Each row has a class, written after it.
[  9   1  -7 -29  -9 -14  -1   2   0   6   1 -15   8  12  -4 -16  -3 -47
 -10  -2  16  -7  -3  -3 -12  -2  -1  -1   1  -3  18   9  -6  -7   0   7
  -9  -3 -11 -24   9   7 -14  -1 -12 -10  13 -10  -3  19   2  -1 -10  -1
 -13   8  18   0   6   4  19  -1   3  27  10]  Rem
[  9   2  -5 -31   1  -9   0   8   1   6   0  -4   3   1  -6  -6  -8  -4
  -6 -18  22   1  10 -20 -14   0   2 -14   0   2  12   1   7   0   1  -9
  -5  -8 -18  -2  -5   9  -8   3  -5 -13  21  -1   3 -16  12  -2  12   0
 -10  -9   2  24   2  10   4 -47  -3  28   7]  Nor
[  1  -9   1  -1 -18 -27   0  14  -2  -8 -32  18   1   4   1  -5 -13 -64
  -5   3  11   7  -5   9   6  -4  -5   4  11  -8  10  13   2   4 -13  21
 -17  40  -6   0   2   7  -6 -12 -16 -11  -1  -6  -4   0   8   1 -42  -5
 -20   3   7 -29  15  26  13  59  13  -3  -7]  Rem
[  3  -8  -1 -17 -18 -22   2  27  -8  -8 -11 -33   5  15 -13 -17 -14 -50
   6  -7  19   1  -1 -16  -5  -4   7   5   1 -21  -1   4  -3 -16   2   8
 -24   7  -3  13  14   1  -2   2  24   1   5 -22 -11  22  -6   6 -45  20
 -10   5  14  -8   4  16  17   8  -4  -3  23]  Rem
[  6   4   0 -45  -6  -6   4   3  -9  -7   5 -17   4  -5 -11   3  -7 -22
  -4 -16  22 -17  25  -7  -8  -6  33  -6  -7   6   4  -5  -6   5   7  -1
   2  -4 -14   0  -6  16 -12  14 -21  -5   6 -11   3   3  10  -4  21  -6
 -20  -5  -8  11  -3   0  12 -56 -18 -18   5]  Nor
[  5  -1 -14 -35  -4  13  -3   6  -6   2  14  -5   1   9 -10  -6   3 -19
 -15 -11  36  -4 -12   1 -20  -5  -6  -5  15  -3  15  17   5  14   8   0
  -3  -1 -15  -9 -10   3   4  12 -22 -14  13 -28  11  -6  15  -8  21  -6
  -8   1 -11  22  14   8  23  34   0  -4 -13]  Nor
[ 19  -2 -14 -14 -27 -14 -10  11   4  -8 -10 -13   1  -6 -12  11 -34 -67
   1   5  25  -9  22  -5 -16   0  -6  -7  -7  23   3  19  -1  35   1   1
  -2   8  11   7  -4  -7 -12  10 -24  -6  16  -2   9   9  38  18  41  -8
  -2  27  -6 -23 -14   6  15  -8  -4 -13  -5]  Nor
[  6   7  13 -34  -6 -21  -6   2  -4  12 -16   0   9  15  -6 -15  -2 -25
  -7   2  14   6  -3   3 -25   6  -4  42  -1 -16   8   2  -4  19 -16 -11
 -12   2 -10   3   4  13 -20  10  -6  -4 -12 -29  -2   9 -10  -7 -23 -11
 -10  11  31 -21   4  11  26 -14 -16 -27   9]  Rem
[  1  -1 -13 -45 -11   1   0  -1  -1  -8   7 -26   6  15 -26   4  -8 -48
  -4  -2  35 -14   1 -13 -16  -5  -8  11  -5  -1  12  19 -12  -3 -14  14
 -13  10 -12   4  10   7  -1  -6  -3  10  20 -19   0  12   6  -5  36   1
  -2  15  -5   7  -6  13  15  15  -9 -14   2]  Nor
[ -5  -8   6   7  -6 -16  -2   4   4  -9  -1   6   6  25   9  14  -5 -43
  -4  19   4   1   5   0  -3  -4  -5   8   1  -3  -8  10  22  10   8   3
  -7   6   2  17  10  13   1  -7   1  -2  -2 -14  -3   1   0   5 -30   5
  -7   5   2 -22   5  -4   3  44   7   4  13]  Rem
